Read these off the grid that follows. Counting starts at 1.
1) Read off the entry just right of the largest entry.
2) Read off the entry in row 3 and column 1.
3) Read off the bottom-left entry.
4) Read off the top-right entry.
5) Read off the entry directly above the smallest entry.
6) Read off the bottom-right entry.
7) Read off the entry in row 1 and column 2.
8) Read off the entry in row 1 and column 1.
[[ -9  -7   1  -4 -16   5   4  16  13  -1   4]
 [ -2  -1   1  -1  -5   1   2   5   2  -1   0]
 [  7  -2   3  -1   4   2   6   4   8  -2  14]
 [ -6  -6  -2  -3  -3   4   3   7   4   0  10]
 [  2   4   1   1  -1  -2  -1  -2  -3   0  -7]
 [  1   3  -3   2   8  -2  -3  -9  -8   2  -5]
 [  7  -2  -3   1  15   1   1  -8  -2  -1  15]
 [  3   3  -2   2   7  -3  -3  -9  -8   1  -5]
 [ -1  -2   1  -2  -5   1   2   6   4  -1   2]
 [ -7  -3  16  -5 -23   4   8  21  34  -3  -6]
 [ 12   6  -3   5  22  -4  -3 -18 -12   0   9]
 [  4   2  -2   2  10  -1   2  -8  -4  -1   4]
 [  3   6   3   2  -2  -3  -1  -3  -4   0 -11]
 [ -9   0  -1  -1 -13  -1  -4   4  -5   3 -15]]
1) -3
2) 7
3) -9
4) 4
5) -5
6) -15
7) -7
8) -9

arr =
[[700 640 545 338 476 597 727]
 [558 409 748 530 632 387 575]
 [715 218 809 563 790 661 310]
 [617 710 566 487 486 494 736]
 [523 721 519 370 408 642 728]
 [625 411 316 716 429 792 244]
 [386 384 690 567 679 464 543]
 [594 523 608 400 425 475 783]
 [532 597 824 804 667 466 659]
 [586 744 663 299 433 678 590]
 [436 808 550 302 360 577 789]
 [657 787 338 605 284 614 676]
 [649 726 115 266 295 639 858]
 [346 565 708 467 704 429 643]]
Counting starts at 1.
The bottom entry of the column that holds the largest entry is 643
Give the entry in row 1 and column 3.
545
The entry just left of the largest entry -> 639
The smallest entry is 115
The entry just right of 466 is 659
The entry in row 1 and column 2 is 640
The entry directly below 808 -> 787
The entry directly below the smallest entry: 708
The entry directly below 384: 523
Give the entry just left of the smallest entry.
726
The entry just right of 667: 466
Give the entry in the top-left corner.
700
The entry in the top-right corner -> 727
The entry directly below 310 -> 736
The entry at row 2, column 1: 558
Give the entry directly below 657.
649
Give the entry just left of 567.
690
Give the bottom-left entry.
346
Give the entry just left of 384.
386
The entry just right of the smallest entry -> 266
The largest entry: 858
The entry at row 3, column 1 is 715
Give the entry just left of 466.
667
Give the entry just left of 494.
486

Questions about the table below. Rows and columns are numbered from 1.
1) Find the entry just right of the smallest entry.
2) Find the entry just right of the centre entry.
3) Find the entry at row 1, column 2.
4) Find the entry in row 1 and column 3.
5) Find the entry at row 2, column 1.
6) Find the entry at row 1, column 1.
7) Find the entry in row 3 and column 1.
8) Find the entry just left of the smallest entry.
[[ -8   4   0  16   7  -2   9  14  27  11   6   5  18]
 [  9   8   9   4   1  -8  -1  15  -2  -2  13  -4  -3]
 [  9   1   6   5   5  -8  -4  14  -5   2   7   2  -2]
 [  5  21  15   6  -3  -2  -1   8   1 -16  21 -28   0]
 [ -2   8   6  12   6   3   5  14  23   4  10   4  15]
 [ 20  20  10   1  -1   4  20   4  17  -1  23  14 -10]
 [-11   8  -6  -6 -12 -11   4 -14 -17   4   2 -12  -6]
 [ -6  -9  -6   7   7  -3 -12  -7 -13  -5  -9 -15   1]
 [-10 -25 -13   6  11  -1 -11   0  -3   8 -23   6   9]
 [ -1 -17  -1   8  11  -6 -19  15  -9   3 -11   0   8]
 [ -9  -6  -2  -8  -7  -6 -15  -6 -25  -6  -9 -19  -3]
 [  6   5  -4 -19 -10   2  -2 -27 -30  -6  -2   0 -20]
 [ -5  10  -4   9  -4 -11  29  10  28  15  12   7   3]
 [  2  -5   2 -16  -6  16  -1  -3   7  -2  -8  17   1]
 [  1 -19 -13  -6   2  -3  10   2   7  20 -15  35  -4]]
1) -6
2) -7
3) 4
4) 0
5) 9
6) -8
7) 9
8) -27

M =
49,60,61,53,59,40,52
33,40,40,24,31,65,76
37,27,19,26,13,24,48
79,71,94,60,75,35,19
Indices start at 1.
The entry just right of 79: 71
The entry just left of 26: 19
What is the entry directly above 31?
Answer: 59
The top-left entry -> 49
What is the entry just left of 71?
Answer: 79
What is the entry directly above 27?
Answer: 40
What is the entry just left of 27?
Answer: 37
The entry at row 1, column 3 -> 61

B =
array([[ 79,  98,  67,  81,  75,  80,  78,  97],
       [ 65, 117, 179,  88,  83, 111,  93,  86],
       [ 58, 189,  66,  70, 130,  98,  95,  92],
       [ 84,  58,  87, 115,  90,  97, 154,  77],
       [102,  99,  77, 118, 131,  91,  90,  88],
       [ 61, 124,  84,  77,  66,  93,  84,  98],
       [111, 108,  88,  84,  84,  72, 160,  73],
       [ 82,  67,  80,  92,  89,  65,  83,  89],
       [ 61, 103,  68,  68,  59, 227,  87, 123],
       [ 84,  70,  72,  73,  59,  86,  67,  73],
       [ 77, 112,  82,  87, 101, 109,  82,  71],
       [ 72,  83,  85, 109, 103,  83,  97,  68],
       [ 62,  90, 141,  99,  78,  82, 189,  80],
       [ 64, 103,  96,  87,  69,  86,  68,  71]])
Indices start at 1.
Report the entry directly above 91.
Answer: 97
The entry in the top-left corner: 79
Report the entry directly below the largest entry.
Answer: 86
The entry at row 2, column 1: 65
Report the entry in row 1 and column 2.
Answer: 98
The entry in row 2 and column 2 is 117
Report the entry in row 3 and column 1.
Answer: 58
The bottom-right entry is 71
Report the top-right entry.
Answer: 97
Report the entry at row 2, column 3.
Answer: 179
The entry in row 1 and column 3: 67
The bottom-left entry is 64
Report the entry at row 3, column 2.
Answer: 189
Report the entry directly below 102.
Answer: 61
The entry just left of 160 is 72
Report the top entry of the column that holds the largest entry.
Answer: 80
The entry just left of 101: 87
Report the largest entry.
Answer: 227
The entry just right of 91 -> 90
Report the entry just right of the largest entry.
Answer: 87
